Below is a small trained network, with its code and all its weights. Each question gives an input and a target symbol and asks what happens when units are switched off, that is, made to give their printed mean instead of their output.

import numpy as np


def w(rows, s, z=0):
    codes = np.array(rows[::2]) - 128.0
    scale = np.full(codes.shape[1], s)
    scale[-1] = z or s
    return codes * scale


def norm(h):
    return h / np.sqrt((h * h).mean(-1, keepdims=True) + 1e-5)


def f(y):
    return np.maximum(y, 0)


def softmax(a):
    e = np.exp(a - a.max(-1, keepdims=True))
    return e / e.sum(-1, keepdims=True)


def log_softmax(a):
    a = a - a.max(-1, keepdims=True)
    return a - np.log(np.exp(a).sum(-1, keepdims=True))


def net(x, mask):
    ids = ['αβγδεζηθλξπτφω'.index(c) for c in x.split()]
    T = len(ids)
    res = E[ids] + P[:T]
    r = norm(res)
    for j in range(2):
        rows = slice(4 * j, 4 * j + 4)
        q, k, v = (r @ M[0][rows].T for M in (Q, K, V))
        z = softmax(np.where(np.tri(T) > 0, q @ k.T / 4**0.5, -1e9)) @ v
        o = O[0][rows]
        res = res + np.where(mask[j], z, o[:, -1]) @ o[:, :-1]
    y = f(norm(res) @ A[0][:, :-1].T + A[0][:, -1])
    res = res + np.where(mask[2:26], y, B[0][:, -1]) @ B[0][:, :-1]
    return log_softmax(norm(res)[-1] @ U[:, :-1].T + U[:, -1])


Q, K, V, O, A, B = {}, {}, {}, {}, {}, {}
E = w([
[125,167,161],'α',
[127,179,174],'β',
[85,157,154],'γ',
[146,140,69],'δ',
[126,177,175],'ε',
[131,163,150],'ζ',
[157,3,144],'η',
[114,31,82],'θ',
[125,180,179],'λ',
[136,160,139],'ξ',
[145,122,215],'π',
[120,176,182],'τ',
[135,86,164],'φ',
[46,116,90],'ω',
],0.02)
P = w([
[104,71,117],'0',
[77,84,201],'1',
[110,102,174],'2',
[104,121,156],'3',
[162,116,164],'4',
[129,133,129],'5',
[220,136,124],'6',
[152,134,89],'7',
[254,146,60],'8',
[228,156,23],'9',
[176,137,127],'10',
[143,110,137],'11',
],0.0028)
Q[0] = w([
[113,122,114],'h1',
[218,69,167],'h1',
[196,157,192],'h1',
[207,129,192],'h1',
[188,118,188],'h2',
[124,143,124],'h2',
[104,135,103],'h2',
[62,251,186],'h2',
],0.019)
K[0] = w([
[114,126,124],'h1',
[190,87,150],'h1',
[196,133,145],'h1',
[195,123,146],'h1',
[164,111,190],'h2',
[121,142,124],'h2',
[114,136,103],'h2',
[60,250,132],'h2',
],0.025)
V[0] = w([
[222,26,208],'h1',
[153,130,118],'h1',
[116,57,119],'h1',
[207,157,88],'h1',
[247,151,182],'h2',
[51,126,68],'h2',
[160,85,61],'h2',
[167,45,33],'h2',
],0.011)
O[0] = w([
[27,64,216,147],'h1',
[148,118,149,124],'h1',
[94,59,91,91],'h1',
[213,112,198,118],'h1',
[160,91,250,168],'h2',
[112,148,36,92],'h2',
[197,132,97,53],'h2',
[236,143,74,9],'h2',
],0.013)
A[0] = w([
[135,53,61,105],'n1',
[130,94,130,150],'n2',
[151,119,122,94],'n3',
[128,104,139,101],'n4',
[175,73,163,158],'n5',
[127,135,130,77],'n6',
[38,72,139,110],'n7',
[91,251,137,162],'n8',
[105,217,104,82],'n9',
[143,75,168,129],'n10',
[146,198,105,102],'n11',
[93,166,127,3],'n12',
[157,172,128,46],'n13',
[161,99,81,230],'n14',
[47,70,94,71],'n15',
[159,118,91,110],'n16',
[168,183,171,173],'n17',
[123,60,131,154],'n18',
[155,62,83,147],'n19',
[126,117,105,164],'n20',
[142,81,88,151],'n21',
[136,154,124,104],'n22',
[57,137,138,115],'n23',
[197,190,127,41],'n24',
],0.015,0.0038)
B[0] = w([
[2,173,139,148],'n1',
[141,146,99,145],'n2',
[143,87,139,130],'n3',
[139,122,102,143],'n4',
[127,163,30,165],'n5',
[148,38,231,128],'n6',
[201,61,121,254],'n7',
[227,185,174,226],'n8',
[203,174,15,150],'n9',
[125,112,44,193],'n10',
[212,112,138,140],'n11',
[240,87,173,140],'n12',
[179,97,173,130],'n13',
[96,125,231,149],'n14',
[173,207,105,169],'n15',
[114,139,213,138],'n16',
[65,212,179,181],'n17',
[160,164,62,162],'n18',
[34,109,180,147],'n19',
[104,140,160,137],'n20',
[49,143,165,143],'n21',
[158,102,143,130],'n22',
[162,66,160,231],'n23',
[186,16,242,133],'n24',
],0.027,0.0092)
U = w([
[148,147,141,68],'α',
[141,149,175,102],'β',
[255,182,89,122],'γ',
[135,139,139,96],'δ',
[139,151,157,80],'ε',
[129,159,146,87],'ζ',
[80,108,89,255],'η',
[12,147,169,152],'θ',
[130,146,146,75],'λ',
[123,215,186,134],'ξ',
[96,12,159,128],'π',
[153,139,160,79],'τ',
[191,65,81,173],'φ',
[113,209,94,209],'ω',
],0.017,0.0088)

Each question gives the input, a string of symbols that net reads in full, and the target symbol t.
The units are the heads (4 rows each of Q, K, V and O) and the neurons (one row each of A and B). Each row of codes is followed by its name. A weight is (code - 128) times the scale printed after its matrix; where a second scale follows, it is the last column's (O, A, B and U).
mask holds one flag per unit, heads first, then neurons. A switched-off unit (its flag False) gives its mean, the last column of its rows in O or B, instead of its output. The means were averaged over made-up inputs and are rounded, as every weight is.
A unit's drop is (log p(t) with every unit on - log p(t) with that unit switched off) / (log p(t) with every unit on - log p(t) with every unit switched off).
The circuit of an input: a set's keep is (log p(t) with only the set's units on - log p(t) with every unit switched off) / (log p(t) with every unit on - log p(t) with every unit switched off). Starting from the 12 units with the biggest drops (on a tie, the unit counted first), units are removed one at a time, each time the one whose removal leaves the highest keep (on an exact tie, the one counted first), for as long as the keep stays at least 0.8.
units of the circuit, in order: the units of the circuit, biggest drop first
k most important neurons: the k neurons with the biggest drops, biggest first
which heads matter: for each layer, one digit per head in row order, 1 if its drop is at least 0.15 and else 0, layers parted by /
drop when u is switched off: that unit's drop, to one decimal
input α γ γ ε, target γ: 2 most important neurons -> (n9 n8)
input γ τ ξ θ φ π π τ, target π: units of the circuit, in order -> (h1 n7 h2)
input β γ ε γ τ ξ, target γ: units of the circuit, in order -> (h1)
input β τ ζ β φ ξ γ, target γ: units of the circuit, in order -> (h1 n9)
input γ β γ β τ, target γ: 2 most important neurons -> (n8 n9)
input η ξ β ε λ τ ε ξ ζ γ θ β, target γ: 2 most important neurons -> (n8 n9)
input ξ ω ξ φ π β ζ, target π: 2 most important neurons -> (n8 n15)
input ξ ξ π τ η ε β γ, target γ: which heads matter -> 00
input γ β λ, target γ: which heads matter -> 11
input γ φ ξ, target γ: which heads matter -> 01
input β ζ ω η ξ β π π β, target π: which heads matter -> 11
input π π ε ζ, target π: which heads matter -> 11
input δ β α π, target π: drop when n8 is switched off -> 0.2
input ξ δ ω, target ω: drop when n4 is switched off -> 0.0
input β γ π ω π θ τ, target π: drop when h2 is switched off -> 0.1
input γ τ ζ, target γ: drop when n9 is switched off -> 0.2
input π η β η, target η: most important neuron -> (n1)
